Here is a tiny trained network, its code and every weight. The questions are about switching its units off for an input and a class, where a switched-off unit gives its printed mean instead of its output.

import numpy as np


def w(rows, s, z=0):
    codes = np.array(rows[::2]) - 128.0
    scale = np.full(codes.shape[1], s)
    scale[-1] = z or s
    return codes * scale


def norm(h):
    return h / np.sqrt((h * h).mean(-1, keepdims=True) + 1e-5)


def f(y):
    return np.maximum(y, 0)


def log_softmax(a):
    a = a - a.max(-1, keepdims=True)
    return a - np.log(np.exp(a).sum(-1, keepdims=True))


def net(x, mask):
    res = np.array(x, float).reshape(1, 2) / 4 @ E
    u = 0
    for l in range(2):
        y = f(norm(res) @ A[l][:, :-1].T + A[l][:, -1])
        res = res + np.where(mask[u : u + 5], y, B[l][:, -1]) @ B[l][:, :-1]
        u += 5
    return log_softmax(norm(res)[-1] @ U[:, :-1].T + U[:, -1])


A, B = {}, {}
E = w([
[152,5,110],'x0',
[103,131,21],'x1',
],0.0035)
A[0] = w([
[219,70,136,87],'0.n0',
[106,255,196,183],'0.n1',
[97,178,48,35],'0.n2',
[91,137,165,127],'0.n3',
[111,115,208,253],'0.n4',
],0.0045,0.0028)
B[0] = w([
[3,80,113,175],'0.n0',
[73,42,121,254],'0.n1',
[184,31,170,159],'0.n2',
[176,155,80,150],'0.n3',
[178,131,43,240],'0.n4',
],0.0038,0.0035)
A[1] = w([
[31,231,161,91],'1.n0',
[99,144,66,2],'1.n1',
[85,79,87,169],'1.n2',
[152,149,161,119],'1.n3',
[190,115,255,127],'1.n4',
],0.0075,0.0035)
B[1] = w([
[129,2,178,200],'1.n0',
[173,146,32,147],'1.n1',
[127,177,182,253],'1.n2',
[214,146,85,141],'1.n3',
[92,194,31,193],'1.n4',
],0.0081,0.0048)
U = w([
[80,32,175,212],'0',
[115,203,44,244],'1',
[121,225,248,191],'2',
[178,151,156,2],'3',
[143,148,153,2],'4',
],0.019,0.0062)

Each question gives the input, the list of numbers given to net, and the class t.
The units are the neurons (one row each of A and B). Each row of codes is followed by its name. A weight is (code - 128) times the scale printed after its matrix; where a second scale follows, it is the last column's (A, B and U).
mask holds one flag per neuron, layer by layer. A switched-off neuron (its flag False) gives its mean, the last column of its row in B, instead of its output. The means were averaged over made-up inputs and are rounded, as every weight is.
A unit's drop is (log p(t) with every unit on - log p(t) with that unit switched off) / (log p(t) with every unit on - log p(t) with every unit switched off).
The circuit of an input: a set's keep is (log p(t) with only the set's units on - log p(t) with every unit switched off) / (log p(t) with every unit on - log p(t) with every unit switched off). Starting from all 10 units, units are removed one at a time, each time the one whose removal leaves the highest keep (on an exact tie, the one counted first), for as long as the keep stays at least 0.8.
units of the circuit, in order: the units of the circuit, biggest drop first
most important unit: the unit with the biggest drop
k most important neurons: the k neurons with the biggest drops, biggest first
top k neurons in layer l: the k neurons of layer l with the biggest drops, biggest first
drop when u is switched off: that unit's drop, to one decimal
input [2,-2], class 2: units of the circuit, in order : (1.n0; 1.n2)
input [6,-8], class 1: units of the circuit, in order : (1.n4; 1.n0)
input [3,1], class 2: top 2 neurons in layer 1 : (1.n2; 1.n0)
input [3,-3], class 2: most important unit : 0.n0
input [-3,2], class 2: 4 most important neurons : (0.n1; 0.n2; 0.n4; 1.n4)
input [3,0], class 2: top 2 neurons in layer 1 : (1.n2; 1.n0)
input [0,-3], class 2: 2 most important neurons : (0.n4; 1.n0)
input [-7,-6], class 0: 2 most important neurons : (1.n0; 0.n1)
input [-4,-4], class 0: 3 most important neurons : (1.n0; 0.n2; 0.n1)
input [2,0], class 2: 2 most important neurons : (1.n2; 1.n0)
input [-5,-6], class 1: top 2 neurons in layer 1 : (1.n4; 1.n3)
input [0,-2], class 2: 2 most important neurons : (1.n0; 1.n4)
input [-7,-7], class 0: 4 most important neurons : (1.n0; 0.n1; 1.n2; 0.n2)
input [1,-7], class 1: most important neuron : (1.n4)
input [4,-5], class 1: 2 most important neurons : (1.n4; 0.n1)
input [3,2], class 2: top 3 neurons in layer 1 : (1.n2; 1.n0; 1.n4)
input [-6,3], class 0: drop when 1.n0 is switched off : 0.7
input [-8,-3], class 0: drop when 0.n1 is switched off : 0.0
input [-2,1], class 2: drop when 1.n0 is switched off : 0.1
input [-8,5], class 0: drop when 1.n0 is switched off : 0.9
